(in the rows, 128 means zero)
Each row is followed by its class.
97, 138, 123, 104, 113, 125, 215, 121, 110, 76, 166, 130, 94, 118, 137, 126, 112, 109, 131, 143, 124, 154, 136, 131, 109, 145, 99, 123, 150, 104, 89, 132, 76, 211  vev
160, 113, 175, 144, 149, 120, 61, 127, 137, 131, 150, 151, 120, 105, 130, 118, 113, 154, 91, 120, 106, 165, 109, 128, 115, 138, 117, 158, 154, 126, 102, 120, 132, 78  vez
187, 143, 184, 129, 168, 161, 107, 132, 104, 109, 108, 122, 112, 131, 107, 159, 100, 80, 101, 85, 90, 128, 169, 151, 70, 103, 105, 153, 120, 120, 164, 100, 106, 160  sevun
142, 118, 112, 150, 118, 99, 67, 141, 105, 109, 132, 121, 106, 115, 93, 86, 67, 152, 90, 61, 117, 117, 141, 85, 108, 163, 83, 148, 133, 83, 103, 144, 118, 119  sodi
120, 190, 123, 192, 124, 167, 93, 142, 120, 198, 165, 147, 97, 142, 128, 94, 157, 127, 160, 105, 141, 128, 147, 118, 114, 175, 138, 98, 175, 190, 130, 169, 160, 144  Bolob
122, 126, 116, 142, 140, 126, 130, 144, 165, 154, 135, 163, 126, 136, 77, 143, 108, 106, 124, 104, 101, 126, 140, 89, 125, 110, 119, 137, 134, 136, 125, 101, 97, 107  sodi
119, 123, 110, 125, 125, 133, 101, 102, 128, 134, 151, 166, 109, 118, 175, 141, 144, 137, 116, 120, 136, 137, 70, 140, 172, 152, 135, 115, 137, 124, 105, 102, 128, 107  Von
143, 116, 144, 116, 106, 122, 77, 149, 146, 125, 137, 92, 121, 153, 109, 140, 76, 81, 137, 71, 78, 119, 123, 154, 189, 149, 116, 112, 115, 110, 110, 125, 138, 205  vez
129, 121, 157, 144, 166, 143, 142, 147, 147, 167, 122, 139, 153, 115, 74, 153, 107, 107, 127, 137, 101, 143, 159, 109, 92, 89, 145, 132, 122, 136, 136, 124, 115, 134  muto
106, 168, 171, 114, 131, 162, 182, 83, 135, 132, 117, 125, 127, 137, 105, 139, 99, 98, 142, 122, 114, 193, 113, 165, 120, 140, 106, 74, 141, 145, 131, 123, 131, 160  muto
164, 118, 115, 101, 137, 141, 70, 111, 130, 131, 81, 118, 141, 142, 128, 194, 121, 130, 127, 101, 177, 101, 139, 123, 140, 77, 139, 144, 101, 130, 188, 105, 81, 156  Laso
176, 114, 149, 108, 172, 112, 68, 141, 191, 119, 101, 154, 106, 121, 111, 180, 77, 181, 143, 99, 123, 124, 91, 168, 135, 59, 180, 151, 130, 102, 141, 157, 109, 193  vez
138, 75, 129, 95, 118, 86, 133, 91, 167, 94, 131, 102, 154, 107, 134, 133, 116, 208, 116, 129, 150, 126, 94, 74, 130, 92, 100, 147, 114, 155, 109, 123, 107, 104  Fik
136, 164, 126, 127, 135, 122, 86, 133, 116, 113, 128, 127, 118, 100, 142, 183, 129, 160, 127, 109, 157, 117, 128, 137, 82, 72, 133, 154, 109, 133, 151, 145, 103, 138  sevun
167, 125, 148, 88, 105, 144, 131, 172, 110, 71, 131, 127, 71, 143, 114, 134, 149, 74, 120, 133, 81, 120, 107, 172, 154, 102, 112, 104, 107, 117, 112, 120, 143, 129  Laso
109, 122, 135, 99, 108, 95, 170, 160, 132, 124, 128, 139, 137, 109, 132, 151, 113, 90, 118, 102, 101, 164, 104, 137, 136, 124, 106, 114, 102, 118, 78, 113, 114, 130  dev
149, 126, 105, 143, 115, 118, 78, 133, 142, 150, 93, 113, 135, 139, 127, 153, 126, 147, 85, 84, 156, 132, 124, 94, 93, 102, 109, 105, 129, 116, 113, 134, 114, 106  Fik
163, 115, 110, 100, 141, 85, 122, 125, 143, 113, 92, 164, 137, 139, 127, 101, 124, 158, 109, 136, 106, 118, 84, 129, 161, 113, 123, 180, 109, 119, 120, 129, 126, 84  kila
133, 124, 114, 128, 146, 164, 114, 125, 142, 136, 112, 116, 143, 144, 87, 149, 123, 151, 147, 99, 134, 122, 139, 106, 118, 89, 140, 155, 130, 163, 150, 105, 100, 169  sodi
151, 111, 96, 119, 128, 141, 126, 155, 152, 129, 113, 133, 159, 140, 142, 161, 149, 154, 111, 125, 127, 106, 77, 134, 120, 105, 181, 165, 118, 119, 88, 99, 165, 100  kuza
150, 142, 120, 85, 140, 133, 145, 120, 151, 118, 111, 141, 126, 126, 128, 163, 119, 118, 144, 135, 171, 112, 144, 112, 91, 140, 145, 127, 132, 114, 145, 137, 102, 155  vev
103, 125, 111, 129, 97, 161, 171, 88, 123, 88, 133, 157, 125, 124, 141, 148, 119, 79, 138, 95, 119, 103, 95, 152, 179, 152, 131, 129, 128, 161, 136, 70, 123, 153  sodi
182, 155, 135, 178, 138, 105, 40, 82, 172, 136, 113, 154, 104, 131, 129, 178, 118, 118, 109, 76, 153, 83, 101, 124, 163, 109, 83, 136, 160, 161, 146, 118, 138, 84  Fik
157, 131, 136, 102, 104, 110, 159, 192, 145, 105, 98, 97, 135, 173, 81, 112, 88, 185, 113, 88, 63, 132, 134, 159, 139, 111, 119, 124, 113, 159, 154, 113, 131, 133  Von
125, 132, 148, 115, 174, 150, 154, 149, 144, 103, 117, 177, 127, 122, 141, 168, 132, 163, 122, 121, 103, 131, 136, 120, 59, 98, 103, 120, 155, 149, 163, 82, 110, 86  nem
137, 141, 121, 124, 74, 143, 100, 139, 135, 141, 128, 103, 160, 154, 104, 202, 136, 70, 124, 100, 106, 133, 85, 127, 169, 103, 130, 131, 98, 177, 110, 61, 122, 87  kuza
123, 155, 117, 124, 152, 91, 101, 187, 88, 135, 129, 139, 127, 147, 84, 83, 104, 155, 157, 176, 74, 144, 161, 105, 127, 116, 104, 166, 151, 121, 138, 161, 149, 107  nem
140, 187, 157, 143, 128, 116, 132, 138, 125, 118, 120, 87, 133, 154, 135, 132, 137, 134, 128, 165, 113, 153, 147, 209, 154, 85, 113, 148, 142, 149, 171, 121, 131, 160  vev
111, 117, 116, 101, 149, 113, 173, 131, 151, 119, 141, 166, 134, 109, 174, 121, 142, 156, 122, 147, 120, 117, 106, 128, 137, 114, 127, 128, 116, 139, 126, 117, 122, 103  vev
161, 125, 143, 122, 108, 128, 127, 145, 132, 97, 105, 165, 132, 158, 75, 182, 95, 84, 119, 98, 97, 130, 83, 147, 162, 121, 149, 194, 136, 153, 129, 69, 96, 151  kuza
139, 156, 91, 128, 152, 116, 93, 129, 163, 150, 104, 161, 114, 149, 111, 174, 114, 122, 145, 100, 136, 119, 139, 89, 90, 112, 94, 111, 153, 100, 120, 136, 131, 134  Fik
142, 169, 106, 103, 109, 129, 227, 97, 132, 89, 146, 109, 111, 130, 126, 159, 63, 165, 171, 103, 110, 144, 113, 150, 113, 119, 127, 119, 147, 132, 105, 146, 135, 200  dev
121, 102, 140, 132, 149, 99, 104, 146, 174, 93, 104, 168, 90, 134, 119, 92, 123, 175, 128, 128, 78, 114, 127, 139, 147, 115, 128, 66, 114, 112, 200, 143, 162, 62  kila
99, 183, 106, 123, 110, 150, 98, 137, 141, 169, 123, 143, 129, 154, 147, 189, 152, 94, 163, 100, 160, 137, 108, 159, 164, 122, 135, 107, 134, 169, 134, 123, 112, 172  vez
122, 148, 154, 128, 108, 102, 51, 175, 138, 119, 80, 167, 111, 140, 80, 128, 112, 72, 143, 83, 135, 126, 115, 172, 174, 183, 123, 137, 146, 136, 122, 156, 155, 148  vez
128, 139, 151, 147, 131, 176, 88, 108, 141, 159, 110, 114, 154, 129, 94, 178, 141, 52, 149, 146, 111, 148, 112, 154, 154, 97, 153, 106, 121, 152, 115, 104, 169, 115  muto
115, 124, 121, 139, 166, 160, 171, 127, 144, 125, 120, 129, 157, 116, 127, 166, 119, 146, 149, 96, 89, 105, 167, 128, 82, 82, 122, 119, 109, 139, 172, 99, 114, 178  kila
96, 84, 121, 144, 154, 120, 112, 130, 137, 169, 125, 166, 143, 144, 142, 81, 158, 113, 122, 136, 99, 124, 113, 114, 202, 133, 141, 125, 109, 138, 153, 119, 120, 131  kila
132, 121, 80, 139, 122, 107, 101, 147, 125, 118, 138, 134, 124, 160, 156, 112, 161, 135, 127, 131, 129, 80, 110, 114, 175, 140, 108, 176, 152, 129, 96, 125, 164, 161  Fik
65, 180, 116, 147, 108, 116, 174, 114, 148, 135, 140, 133, 121, 126, 145, 133, 112, 126, 125, 76, 113, 144, 120, 149, 121, 134, 77, 67, 127, 147, 112, 139, 145, 103  sevun
172, 133, 125, 152, 128, 160, 27, 152, 105, 103, 134, 149, 96, 142, 99, 147, 114, 131, 101, 87, 100, 110, 106, 107, 114, 145, 113, 155, 158, 125, 109, 110, 157, 101  muto
115, 134, 125, 172, 115, 106, 115, 139, 153, 140, 96, 147, 131, 151, 150, 129, 123, 100, 94, 89, 130, 105, 140, 170, 186, 150, 114, 126, 145, 140, 143, 109, 131, 113  vez
109, 147, 161, 91, 138, 140, 100, 119, 111, 130, 109, 175, 117, 146, 148, 121, 143, 131, 125, 148, 130, 185, 68, 167, 161, 141, 138, 110, 123, 142, 169, 113, 127, 124  muto
153, 122, 125, 120, 118, 123, 107, 117, 168, 108, 137, 124, 131, 144, 130, 172, 115, 166, 121, 139, 106, 148, 108, 115, 104, 93, 128, 119, 145, 120, 134, 97, 138, 112  Fik
146, 172, 88, 128, 134, 174, 125, 141, 154, 149, 100, 133, 146, 135, 68, 208, 142, 93, 183, 108, 144, 85, 149, 115, 103, 68, 154, 154, 124, 178, 140, 108, 124, 139  sodi
138, 115, 124, 136, 147, 96, 104, 140, 156, 141, 102, 141, 152, 158, 189, 116, 134, 170, 90, 117, 121, 135, 104, 172, 161, 108, 125, 201, 138, 114, 118, 82, 102, 174  Bolob
146, 96, 109, 126, 168, 196, 28, 102, 137, 165, 149, 113, 135, 141, 138, 156, 115, 165, 143, 93, 139, 126, 117, 46, 87, 147, 146, 96, 161, 113, 116, 119, 141, 140  nem
131, 128, 91, 121, 103, 186, 84, 120, 134, 118, 134, 114, 116, 156, 114, 154, 114, 141, 169, 96, 134, 98, 104, 87, 129, 165, 156, 75, 162, 150, 121, 135, 172, 131  nem
127, 98, 113, 72, 113, 109, 160, 103, 143, 73, 97, 118, 138, 115, 138, 154, 121, 107, 152, 108, 134, 78, 102, 147, 195, 130, 105, 138, 92, 144, 107, 96, 131, 143  Von
94, 130, 103, 145, 116, 153, 136, 104, 72, 80, 121, 137, 119, 132, 167, 123, 132, 140, 119, 154, 144, 130, 132, 153, 136, 152, 140, 142, 151, 105, 147, 109, 138, 165  muto
179, 132, 96, 63, 116, 137, 119, 143, 142, 165, 119, 72, 155, 155, 127, 152, 127, 189, 117, 107, 177, 110, 160, 60, 68, 107, 129, 105, 87, 132, 158, 141, 98, 106  Laso
150, 114, 149, 132, 128, 141, 125, 109, 137, 106, 80, 138, 131, 141, 131, 161, 142, 111, 103, 105, 173, 112, 135, 146, 129, 127, 150, 139, 121, 138, 194, 104, 63, 178  kila
136, 141, 126, 114, 143, 157, 179, 121, 131, 145, 138, 149, 123, 145, 114, 138, 120, 94, 149, 125, 87, 138, 125, 142, 148, 133, 127, 121, 137, 150, 117, 98, 126, 150  Von
119, 141, 100, 140, 142, 122, 160, 131, 126, 152, 94, 168, 133, 142, 128, 128, 94, 155, 102, 76, 119, 145, 122, 132, 103, 114, 137, 123, 123, 107, 152, 140, 73, 176  kila
144, 131, 120, 129, 115, 127, 135, 115, 144, 107, 101, 138, 141, 135, 136, 196, 138, 67, 137, 96, 163, 95, 119, 143, 167, 140, 122, 173, 144, 155, 111, 82, 122, 155  dev
121, 128, 127, 99, 108, 109, 142, 87, 110, 91, 143, 99, 121, 106, 127, 113, 69, 167, 155, 104, 101, 138, 102, 145, 170, 144, 102, 108, 111, 134, 119, 138, 142, 152  Von
133, 132, 135, 100, 135, 117, 115, 157, 132, 138, 112, 136, 140, 125, 167, 119, 126, 156, 107, 118, 128, 122, 101, 136, 115, 140, 135, 95, 114, 118, 146, 136, 148, 86  nem
121, 117, 145, 82, 86, 150, 138, 150, 84, 86, 115, 116, 157, 126, 74, 129, 125, 125, 131, 136, 123, 182, 135, 112, 82, 152, 116, 153, 127, 150, 106, 108, 127, 126  Laso
129, 136, 141, 119, 167, 137, 152, 99, 159, 126, 82, 146, 151, 124, 128, 181, 124, 79, 130, 87, 161, 98, 141, 144, 109, 117, 116, 166, 124, 136, 130, 105, 107, 173  sevun
119, 95, 96, 132, 110, 149, 145, 115, 93, 56, 74, 135, 113, 91, 115, 141, 65, 176, 149, 62, 93, 99, 158, 111, 85, 79, 127, 103, 99, 153, 153, 121, 108, 133  Bolob
141, 139, 142, 105, 154, 125, 127, 119, 148, 151, 100, 154, 149, 127, 165, 125, 122, 140, 111, 132, 133, 147, 98, 167, 136, 121, 157, 119, 116, 120, 155, 125, 130, 125  vev
156, 146, 118, 103, 113, 165, 138, 97, 96, 85, 116, 100, 101, 134, 145, 117, 182, 200, 150, 132, 187, 99, 106, 132, 147, 119, 129, 129, 132, 227, 154, 138, 131, 103  Von
160, 129, 136, 134, 124, 125, 126, 105, 141, 121, 103, 120, 131, 113, 127, 178, 115, 91, 127, 94, 148, 118, 118, 138, 144, 114, 126, 133, 127, 141, 109, 116, 131, 124  dev
128, 141, 73, 120, 110, 153, 140, 134, 118, 149, 135, 160, 148, 166, 90, 142, 85, 164, 174, 111, 54, 138, 97, 90, 144, 94, 153, 127, 132, 190, 146, 117, 149, 140  Fik
134, 138, 115, 122, 126, 130, 85, 118, 107, 120, 119, 127, 122, 137, 125, 162, 117, 48, 126, 103, 124, 129, 113, 129, 137, 160, 99, 144, 130, 69, 76, 97, 139, 150  kuza
193, 159, 139, 154, 132, 155, 66, 81, 115, 145, 134, 106, 125, 142, 152, 154, 110, 103, 106, 111, 144, 96, 110, 155, 163, 142, 136, 150, 138, 129, 148, 114, 152, 141  muto
112, 116, 98, 126, 125, 105, 115, 119, 209, 140, 118, 129, 139, 152, 129, 140, 126, 142, 112, 70, 134, 87, 113, 100, 172, 126, 83, 109, 120, 145, 126, 85, 121, 78  sodi
99, 133, 150, 148, 104, 87, 141, 145, 143, 110, 145, 122, 128, 128, 159, 87, 146, 162, 121, 141, 116, 150, 104, 180, 166, 132, 109, 163, 146, 154, 96, 123, 133, 161  Bolob
156, 142, 132, 109, 156, 126, 81, 176, 129, 136, 139, 129, 116, 143, 135, 117, 130, 155, 114, 133, 105, 119, 124, 131, 105, 134, 124, 134, 123, 88, 127, 141, 167, 130  muto
142, 92, 147, 128, 120, 159, 108, 82, 70, 70, 122, 116, 91, 113, 147, 94, 122, 82, 108, 84, 125, 113, 119, 132, 148, 181, 104, 106, 114, 102, 128, 128, 114, 189  kila
73, 134, 130, 142, 102, 123, 99, 150, 132, 108, 105, 131, 136, 143, 145, 167, 158, 111, 101, 97, 177, 137, 134, 148, 120, 142, 125, 138, 135, 127, 143, 103, 94, 168  sevun
110, 147, 117, 145, 90, 145, 124, 134, 115, 127, 105, 142, 133, 155, 159, 171, 126, 92, 105, 76, 161, 119, 138, 162, 151, 160, 134, 127, 142, 150, 161, 89, 83, 181  vez
117, 125, 153, 116, 143, 119, 130, 135, 130, 94, 115, 158, 121, 122, 118, 138, 91, 145, 126, 102, 109, 132, 131, 115, 107, 141, 93, 114, 149, 138, 159, 112, 110, 111  nem
148, 123, 145, 132, 122, 132, 90, 110, 127, 102, 124, 134, 136, 120, 138, 193, 108, 89, 147, 138, 124, 140, 124, 164, 150, 132, 164, 153, 140, 107, 153, 84, 145, 161  dev
98, 146, 117, 145, 128, 116, 104, 108, 115, 133, 125, 150, 115, 122, 145, 137, 142, 62, 127, 117, 137, 109, 129, 133, 166, 137, 101, 132, 120, 127, 119, 125, 133, 113  sevun
120, 135, 125, 124, 127, 115, 129, 151, 196, 165, 134, 159, 136, 144, 145, 182, 153, 113, 112, 130, 165, 122, 82, 123, 138, 122, 153, 115, 153, 132, 104, 115, 100, 116  nem
177, 116, 156, 102, 97, 131, 174, 162, 158, 59, 111, 124, 108, 139, 112, 150, 153, 137, 95, 115, 133, 104, 106, 157, 103, 114, 148, 137, 116, 146, 140, 117, 94, 147  kila
140, 123, 159, 100, 155, 101, 171, 144, 132, 67, 140, 142, 76, 107, 146, 132, 81, 130, 156, 103, 81, 124, 101, 199, 160, 111, 129, 121, 122, 84, 126, 152, 145, 242  dev
